Below is a small trained network, with its code and all its weights. Each question gives an input and a class and asks what happens when units are switched off, that is, made to give their printed mean instead of their output.

import numpy as np


def w(rows, s, z=0):
    codes = np.array(rows[::2]) - 128.0
    scale = np.full(codes.shape[1], s)
    scale[-1] = z or s
    return codes * scale


def norm(h):
    return h / np.sqrt((h * h).mean(-1, keepdims=True) + 1e-5)


def f(y):
    return np.maximum(y, 0)


def log_softmax(a):
    a = a - a.max(-1, keepdims=True)
    return a - np.log(np.exp(a).sum(-1, keepdims=True))


def net(x, mask):
    res = np.array(x, float).reshape(1, 8) / 4 @ E
    u = 0
    for l in range(4):
        y = f(norm(res) @ A[l][:, :-1].T + A[l][:, -1])
        res = res + np.where(mask[u : u + 10], y, B[l][:, -1]) @ B[l][:, :-1]
        u += 10
    return log_softmax(norm(res)[-1] @ U[:, :-1].T + U[:, -1])


A, B = {}, {}
E = w([
[143,173,63,50,180,125,150],'x0',
[125,137,126,129,122,140,121],'x1',
[109,167,125,134,103,166,102],'x2',
[111,146,200,202,254,66,111],'x3',
[129,120,129,124,134,120,130],'x4',
[137,135,135,129,123,126,123],'x5',
[117,70,208,50,136,200,79],'x6',
[170,132,149,128,119,110,125],'x7',
],0.0087)
A[0] = w([
[174,74,146,235,88,115,141,111],'0.n1',
[100,137,83,78,147,142,160,37],'0.n2',
[134,137,140,137,173,91,59,113],'0.n3',
[97,205,128,175,154,22,140,155],'0.n4',
[107,137,85,124,38,63,168,86],'0.n5',
[82,178,76,180,113,72,184,53],'0.n6',
[88,101,104,196,80,91,103,134],'0.n7',
[229,128,145,141,105,103,163,145],'0.n8',
[211,234,102,89,185,95,127,75],'0.n9',
[48,1,138,160,182,136,115,251],'0.n10',
],0.0091,0.003)
B[0] = w([
[66,183,122,123,110,61,157,209],'0.n1',
[112,91,180,173,63,86,84,170],'0.n2',
[180,45,85,164,174,109,62,181],'0.n3',
[169,124,121,169,159,170,86,254],'0.n4',
[253,70,139,85,143,158,27,210],'0.n5',
[173,206,185,60,212,224,166,224],'0.n6',
[88,188,98,73,125,67,152,194],'0.n7',
[148,184,123,121,83,175,70,182],'0.n8',
[63,127,195,102,67,6,137,221],'0.n9',
[133,175,118,55,89,161,49,237],'0.n10',
],0.0077,0.0065)
A[1] = w([
[126,46,198,105,170,191,120,59],'1.n1',
[75,153,110,101,135,77,171,128],'1.n2',
[130,159,154,124,46,87,210,140],'1.n3',
[140,215,69,138,111,59,117,107],'1.n4',
[158,107,111,105,146,89,87,115],'1.n5',
[98,87,80,137,148,107,212,1],'1.n6',
[165,67,109,126,101,220,50,162],'1.n7',
[134,99,202,186,254,92,153,153],'1.n8',
[114,165,104,45,175,92,199,108],'1.n9',
[159,120,143,89,166,191,98,128],'1.n10',
],0.0092,0.0056)
B[1] = w([
[194,168,255,60,138,170,173,167],'1.n1',
[41,50,196,135,60,125,198,148],'1.n2',
[74,77,152,101,125,182,86,164],'1.n3',
[92,107,202,141,133,201,192,214],'1.n4',
[86,211,78,169,141,111,155,181],'1.n5',
[213,191,43,87,131,75,68,128],'1.n6',
[182,141,87,74,152,3,100,254],'1.n7',
[132,106,79,116,56,157,55,217],'1.n8',
[30,112,152,130,109,166,155,170],'1.n9',
[168,201,132,111,128,142,161,209],'1.n10',
],0.0073,0.0076)
A[2] = w([
[153,140,62,165,122,95,113,187],'2.n1',
[127,159,4,208,171,124,173,132],'2.n2',
[126,104,97,171,176,181,70,79],'2.n3',
[116,133,90,85,162,174,162,80],'2.n4',
[158,63,62,118,62,160,201,145],'2.n5',
[68,126,144,107,101,86,156,114],'2.n6',
[124,90,161,196,192,117,136,193],'2.n7',
[119,118,187,156,95,105,111,109],'2.n8',
[160,48,89,148,186,135,182,2],'2.n9',
[108,150,82,67,181,115,152,105],'2.n10',
],0.011,0.0036)
B[2] = w([
[173,214,122,79,86,180,154,218],'2.n1',
[202,182,212,122,137,196,108,184],'2.n2',
[173,57,118,86,120,11,121,185],'2.n3',
[33,94,169,172,153,191,150,181],'2.n4',
[129,39,86,115,168,149,17,213],'2.n5',
[87,155,190,229,74,130,150,220],'2.n6',
[134,56,113,31,76,154,2,190],'2.n7',
[93,138,108,59,96,111,192,211],'2.n8',
[174,219,28,113,107,53,18,128],'2.n9',
[123,170,137,209,45,145,140,253],'2.n10',
],0.0078,0.0033)
A[3] = w([
[99,128,174,76,80,35,133,108],'3.n1',
[101,132,176,190,199,96,76,153],'3.n2',
[2,88,156,96,77,113,155,181],'3.n3',
[99,105,49,138,122,154,147,21],'3.n4',
[110,170,162,76,103,105,88,253],'3.n5',
[134,102,98,112,188,43,91,149],'3.n6',
[144,106,199,84,150,185,177,68],'3.n7',
[138,11,175,49,148,155,154,199],'3.n8',
[93,139,203,71,118,100,128,216],'3.n9',
[148,182,187,118,122,191,137,150],'3.n10',
],0.01,0.003)
B[3] = w([
[92,155,73,152,129,72,172,188],'3.n1',
[78,71,35,9,153,155,72,153],'3.n2',
[75,86,131,255,108,85,202,180],'3.n3',
[129,202,179,175,129,184,95,129],'3.n4',
[143,113,66,216,140,79,227,247],'3.n5',
[154,182,71,123,48,101,108,151],'3.n6',
[187,171,211,184,148,164,164,147],'3.n7',
[124,223,218,141,234,162,46,155],'3.n8',
[74,102,102,179,132,144,147,207],'3.n9',
[171,127,168,201,174,188,237,195],'3.n10',
],0.0076,0.014)
U = w([
[202,168,161,109,167,188,149,93],'0',
[163,67,41,32,113,153,5,161],'1',
[22,105,111,130,76,118,152,4],'2',
[144,143,93,137,111,131,146,216],'3',
[173,112,74,139,137,131,155,141],'4',
],0.011,0.0027)

Each question gives the input, the list of numbers given to net, and the class t.
The units are the neurons (one row each of A and B). Each row of codes is followed by its name. A weight is (code - 128) times the scale printed after its matrix; where a second scale follows, it is the last column's (A, B and U).
mask holds one flag per neuron, layer by layer. A switched-off neuron (its flag False) gives its mean, the last column of its row in B, instead of its output. The means were averaged over made-up inputs and are rounded, as every weight is.
A unit's drop is (log p(t) with every unit on - log p(t) with that unit switched off) / (log p(t) with every unit on - log p(t) with every unit switched off).
The circuit of an input: a set's keep is (log p(t) with only the set's units on - log p(t) with every unit switched off) / (log p(t) with every unit on - log p(t) with every unit switched off). Starting from the 12 units with the biggest drops (on a tie, the unit counted first), units are removed one at a time, each time the one whose removal leaves the highest keep (on an exact tie, the one counted first), for as long as the keep stays at least 0.8.
units of the circuit, in order: the units of the circuit, biggest drop first
unit that matters most: the unit with the biggest drop
top k neurons: the k neurons with the biggest drops, biggest first
k most important neurons of layer l: the k neurons of layer l with the biggest drops, biggest first
drop when u is switched off: that unit's drop, to one decimal
input [-4,5,0,-4,1,3,6,2], class 0: units of the circuit, in order => (3.n8)
input [6,7,-4,-7,0,8,-8,-8], class 0: 2 most important neurons of layer 0 => (0.n6 0.n5)
input [3,-2,6,-2,-8,2,-8,2], class 0: top 2 neurons => (0.n5 0.n6)
input [8,2,1,-4,7,3,-6,6], class 2: units of the circuit, in order => (0.n9 1.n9)
input [-5,-8,-4,3,-8,4,-2,4], class 2: top 3 neurons => (0.n1 1.n4 0.n5)
input [-1,6,5,-7,1,4,5,-7], class 1: top 4 neurons => (0.n6 0.n9 2.n5 1.n7)
input [7,-7,3,-7,2,-1,-3,2], class 1: top 2 neurons => (0.n5 0.n1)
input [6,4,0,8,3,-6,-1,1], class 1: top 2 neurons => (0.n4 0.n3)
input [5,8,2,-5,-3,2,0,-3], class 1: units of the circuit, in order => (0.n1 0.n6 2.n5 3.n3)
input [7,7,-3,6,2,-2,6,-3], class 2: top 4 neurons => (0.n5 0.n6 0.n4 0.n9)
input [-4,6,-5,-7,0,2,-4,2], class 1: top 2 neurons => (0.n5 2.n5)
input [-5,3,-6,-8,-4,-1,8,7], class 0: top 3 neurons => (1.n1 3.n8 1.n8)
input [-3,8,-6,-7,5,0,-4,2], class 1: units of the circuit, in order => (0.n5 2.n5)
input [5,7,3,2,-6,7,-8,-3], class 0: unit that matters most => 0.n4
input [-8,3,-1,5,6,-1,2,6], class 2: top 4 neurons => (0.n1 0.n5 2.n8 1.n7)
input [-1,6,-8,5,8,-1,-5,-5], class 0: top 3 neurons => (0.n4 2.n2 2.n1)
input [-1,8,2,-2,0,-4,3,-3], class 4: 2 most important neurons of layer 0 => (0.n6 0.n9)
input [-8,-8,4,-3,-6,0,-1,8], class 2: 2 most important neurons of layer 0 => (0.n1 0.n6)
input [8,8,-6,7,7,5,2,1], class 2: top 2 neurons => (0.n9 0.n5)
input [8,-8,-3,4,2,-7,2,4], class 2: unit that matters most => 0.n9
input [3,1,-3,7,7,7,-8,-8], class 0: top 3 neurons => (2.n2 0.n4 2.n1)
input [8,7,8,-5,8,-7,-2,5], class 2: top 2 neurons => (0.n9 0.n4)
input [6,8,-8,-4,-4,-6,0,-1], class 2: top 3 neurons => (0.n4 0.n9 0.n3)
input [-5,-2,-7,-5,8,3,2,-5], class 1: 2 most important neurons of layer 0 => (0.n9 0.n10)
input [-6,6,6,-5,2,7,8,3], class 0: 2 most important neurons of layer 0 => (0.n9 0.n1)
input [-5,4,-7,0,-8,-3,0,2], class 2: drop when 0.n1 is switched off => 0.2
input [-2,-2,3,-2,0,-4,-8,-6], class 0: drop when 0.n5 is switched off => 0.1
input [-5,6,-7,7,8,-5,1,2], class 1: drop when 0.n3 is switched off => 0.1
